Here is a tiny trained network, its code and every weight. The questions are about switching its units off for an input and a target symbol, where a switched-off unit gives its printed mean instead of its output.

import numpy as np


def w(rows, s, z=0):
    codes = np.array(rows[::2]) - 128.0
    scale = np.full(codes.shape[1], s)
    scale[-1] = z or s
    return codes * scale


def norm(h):
    return h / np.sqrt((h * h).mean(-1, keepdims=True) + 1e-5)


def f(y):
    return y / 2 * (1 + np.tanh(0.7978845608 * (y + 0.044715 * y**3)))


def softmax(a):
    e = np.exp(a - a.max(-1, keepdims=True))
    return e / e.sum(-1, keepdims=True)


def log_softmax(a):
    a = a - a.max(-1, keepdims=True)
    return a - np.log(np.exp(a).sum(-1, keepdims=True))


def net(x, mask):
    ids = ['αβδζητφψ'.index(c) for c in x.split()]
    T = len(ids)
    res = E[ids] + P[:T]
    u = 0
    for l in range(3):
        q, k, v = (norm(res) @ M[l].T for M in (Q, K, V))
        z = softmax(np.where(np.tri(T) > 0, q @ k.T / 4**0.5, -1e9)) @ v
        res = res + np.where(mask[u], z, O[l][:, -1]) @ O[l][:, :-1]
        u += 1
        y = f(norm(res) @ A[l][:, :-1].T + A[l][:, -1])
        res = res + np.where(mask[u : u + 4], y, B[l][:, -1]) @ B[l][:, :-1]
        u += 4
    return log_softmax(norm(res)[-1] @ U[:, :-1].T + U[:, -1])


Q, K, V, O, A, B = {}, {}, {}, {}, {}, {}
E = w([
[174,91,211,80,150,135,112],'α',
[144,127,44,198,143,148,183],'β',
[119,53,104,171,137,154,109],'δ',
[171,119,46,71,137,105,152],'ζ',
[114,159,250,131,84,88,121],'η',
[171,143,196,79,152,77,191],'τ',
[143,36,147,97,201,189,41],'φ',
[118,34,152,153,48,116,189],'ψ',
],0.02)
P = w([
[13,119,138,65,167,235,206],'0',
[68,128,158,84,204,174,178],'1',
[98,106,154,75,189,135,155],'2',
[102,98,166,112,205,104,144],'3',
[129,101,158,131,199,83,131],'4',
[148,115,165,158,183,60,126],'5',
[169,121,168,170,164,34,101],'6',
[162,93,158,167,149,2,93],'7',
],0.0088)
Q[0] = w([
[124,122,152,141,158,147,98],'L0H1',
[146,46,125,103,254,55,187],'L0H1',
[136,53,164,148,173,29,221],'L0H1',
[60,170,154,107,171,138,117],'L0H1',
],0.0098)
K[0] = w([
[176,211,104,125,99,102,172],'L0H1',
[224,48,134,192,142,43,113],'L0H1',
[185,103,128,150,88,29,19],'L0H1',
[2,129,86,91,162,97,123],'L0H1',
],0.0075)
V[0] = w([
[121,130,187,96,125,227,180],'L0H1',
[197,176,193,196,154,215,123],'L0H1',
[206,81,212,159,129,85,91],'L0H1',
[226,72,165,191,255,115,110],'L0H1',
],0.0066)
O[0] = w([
[67,88,151,128,92,127,166,155],'L0H1',
[2,139,71,110,101,145,118,71],'L0H1',
[90,170,113,113,148,97,132,169],'L0H1',
[75,139,76,39,78,96,112,255],'L0H1',
],0.0097,0.0057)
A[0] = w([
[144,122,83,194,22,29,244,178],'L0N1',
[142,2,56,236,96,128,93,204],'L0N2',
[42,135,145,246,130,58,87,178],'L0N3',
[143,191,50,226,102,152,188,4],'L0N4',
],0.0066,0.0026)
B[0] = w([
[109,81,199,151,254,138,10,240],'L0N1',
[131,113,149,196,83,25,137,253],'L0N2',
[147,184,152,88,59,149,108,155],'L0N3',
[68,195,165,176,178,121,131,117],'L0N4',
],0.009,0.0033)
Q[1] = w([
[33,151,134,161,144,208,177],'L1H1',
[103,99,169,95,218,1,28],'L1H1',
[157,108,159,140,45,99,89],'L1H1',
[158,202,26,151,143,69,110],'L1H1',
],0.0089)
K[1] = w([
[107,70,99,98,68,194,197],'L1H1',
[140,152,140,98,130,2,5],'L1H1',
[136,175,106,106,217,114,105],'L1H1',
[129,91,162,99,146,144,85],'L1H1',
],0.0098)
V[1] = w([
[141,51,165,87,141,173,85],'L1H1',
[122,151,48,123,143,144,155],'L1H1',
[181,101,72,73,137,139,165],'L1H1',
[100,77,81,102,9,103,154],'L1H1',
],0.013)
O[1] = w([
[135,195,137,124,23,127,60,254],'L1H1',
[150,31,208,98,119,112,199,48],'L1H1',
[131,28,173,142,1,111,113,190],'L1H1',
[225,101,49,162,66,101,138,152],'L1H1',
],0.01,0.0069)
A[1] = w([
[27,111,58,219,30,61,215,125],'L1N1',
[183,89,60,126,157,190,214,2],'L1N2',
[163,206,194,73,102,2,225,53],'L1N3',
[162,39,142,206,146,176,3,119],'L1N4',
],0.0064,0.0039)
B[1] = w([
[48,157,175,140,220,115,88,224],'L1N1',
[89,78,66,43,48,159,170,96],'L1N2',
[157,3,121,119,161,168,139,200],'L1N3',
[158,40,74,146,150,108,132,255],'L1N4',
],0.011,0.0026)
Q[2] = w([
[132,128,141,105,137,164,106],'L2H1',
[151,122,128,90,152,9,88],'L2H1',
[151,154,90,115,168,171,140],'L2H1',
[149,112,103,112,149,196,160],'L2H1',
],0.014)
K[2] = w([
[111,122,139,175,132,116,180],'L2H1',
[157,167,127,88,194,1,79],'L2H1',
[86,208,130,212,100,210,114],'L2H1',
[164,164,75,188,139,127,243],'L2H1',
],0.0091)
V[2] = w([
[200,4,141,81,142,229,80],'L2H1',
[231,181,253,60,3,74,179],'L2H1',
[45,51,164,252,108,125,107],'L2H1',
[115,151,187,144,193,92,227],'L2H1',
],0.0056)
O[2] = w([
[133,165,113,7,94,106,2,188],'L2H1',
[68,141,101,254,206,212,190,196],'L2H1',
[146,193,96,58,172,164,187,124],'L2H1',
[141,124,70,123,146,161,14,4],'L2H1',
],0.0079,0.0043)
A[2] = w([
[110,96,141,165,183,158,166,81],'L2N1',
[84,72,26,78,133,147,104,90],'L2N2',
[125,202,255,117,116,136,155,142],'L2N3',
[95,129,87,166,91,139,125,1],'L2N4',
],0.0095,0.0052)
B[2] = w([
[128,99,199,67,112,181,75,104],'L2N1',
[101,142,4,120,136,121,97,236],'L2N2',
[178,106,74,134,145,34,84,253],'L2N3',
[48,174,65,40,105,62,162,84],'L2N4',
],0.012,0.0023)
U = w([
[197,254,145,165,132,112,118,95],'α',
[17,135,46,167,106,71,180,101],'β',
[155,86,203,193,127,92,119,115],'δ',
[68,128,140,59,200,96,201,123],'ζ',
[98,194,100,170,193,169,182,253],'η',
[212,128,76,164,118,112,203,230],'τ',
[81,135,70,131,127,178,42,35],'φ',
[43,211,140,71,55,75,130,64],'ψ',
],0.0076,0.0049)

Each question gives the input, a string of symbols that net reads in full, and the target symbol t.
The units are the heads (4 rows each of Q, K, V and O) and the neurons (one row each of A and B). Each row of codes is followed by its name. A weight is (code - 128) times the scale printed after its matrix; where a second scale follows, it is the last column's (O, A, B and U).
mask holds one flag per unit, layer by layer, with each layer's heads first. A switched-off unit (its flag False) gives its mean, the last column of its rows in O or B, instead of its output. The means were averaged over made-up inputs and are rounded, as every weight is.
A unit's drop is (log p(t) with every unit on - log p(t) with that unit switched off) / (log p(t) with every unit on - log p(t) with every unit switched off).
The circuit of an input: a set's keep is (log p(t) with only the set's units on - log p(t) with every unit switched off) / (log p(t) with every unit on - log p(t) with every unit switched off). Starting from the 12 units with the biggest drops (on a tie, the unit counted first), units are removed one at a time, each time the one whose removal leaves the highest keep (on an exact tie, the one counted first), for as long as the keep stays at least 0.8.
units of the circuit, in order: the units of the circuit, biggest drop first
most important unit: the unit with the biggest drop
top k neurons: the k neurons with the biggest drops, biggest first
top k neurons in layer l: the k neurons of layer l with the biggest drops, biggest first
drop when u is switched off: that unit's drop, to one decimal
input β ζ τ β ζ, target ζ: units of the circuit, in order	[L1H1; L0N1; L0N2]
input φ ζ ζ α φ δ φ α, target ψ: units of the circuit, in order	[L0H1]
input δ ζ η β, target η: units of the circuit, in order	[L1H1; L0N1]
input ζ δ ζ δ ζ β ζ, target ζ: top 3 neurons in layer 0	[L0N1; L0N4; L0N2]
input ζ φ φ ζ ζ α α δ, target β: units of the circuit, in order	[L0H1; L2H1]
input α ζ φ δ β τ, target ζ: top 2 neurons	[L0N1; L1N3]
input δ η α, target η: top 2 neurons in layer 0	[L0N1; L0N3]
input ζ η ζ φ δ η β, target η: units of the circuit, in order	[L0N1; L1H1]
input φ τ α δ β ψ, target ζ: units of the circuit, in order	[L1H1; L0N4]
input ζ φ α β ζ β, target δ: units of the circuit, in order	[L0N1; L1H1]
input ζ φ β φ, target ζ: units of the circuit, in order	[L1H1; L0N1; L0N4; L0N2]
input δ ζ δ φ, target τ: units of the circuit, in order	[L0N2; L0N1; L1H1]
input δ ζ η η, target α: units of the circuit, in order	[L1H1; L0N3; L1N1]
input δ α ζ ζ α η η φ, target η: units of the circuit, in order	[L1H1]
input α φ ζ ζ, target δ: units of the circuit, in order	[L1H1; L0H1]
input δ ζ ζ τ β τ, target ζ: units of the circuit, in order	[L1H1; L0H1]
input ζ δ δ, target τ: top 2 neurons	[L0N2; L0N1]
input β ζ ζ β ψ φ δ φ, target τ: top 2 neurons	[L0N3; L1N1]
input ζ δ α α, target ψ: top 2 neurons	[L0N2; L1N4]
input β δ η ζ ζ η ψ ζ, target α: most important unit	L0H1
input φ η ψ δ ζ ζ φ ζ, target ψ: top 3 neurons	[L0N2; L2N3; L1N4]
input α η ζ, target η: top 2 neurons	[L0N2; L1N4]
input ζ δ ζ β, target δ: top 2 neurons in layer 2	[L2N1; L2N2]
input ζ ζ ζ α ζ, target ψ: top 2 neurons	[L0N2; L1N4]
input η δ α, target τ: top 2 neurons in layer 0	[L0N1; L0N2]
input δ δ η τ, target η: top 2 neurons in layer 0	[L0N1; L0N3]
input ζ δ ζ ζ ζ, target δ: most important unit	L1H1
input ζ α α τ δ δ δ α, target τ: top 4 neurons	[L0N1; L0N2; L1N1; L0N3]
input ζ ζ α α α, target β: drop when L0N2 is switched off	-0.1
input ψ ζ η η τ, target η: drop when L1H1 is switched off	0.8
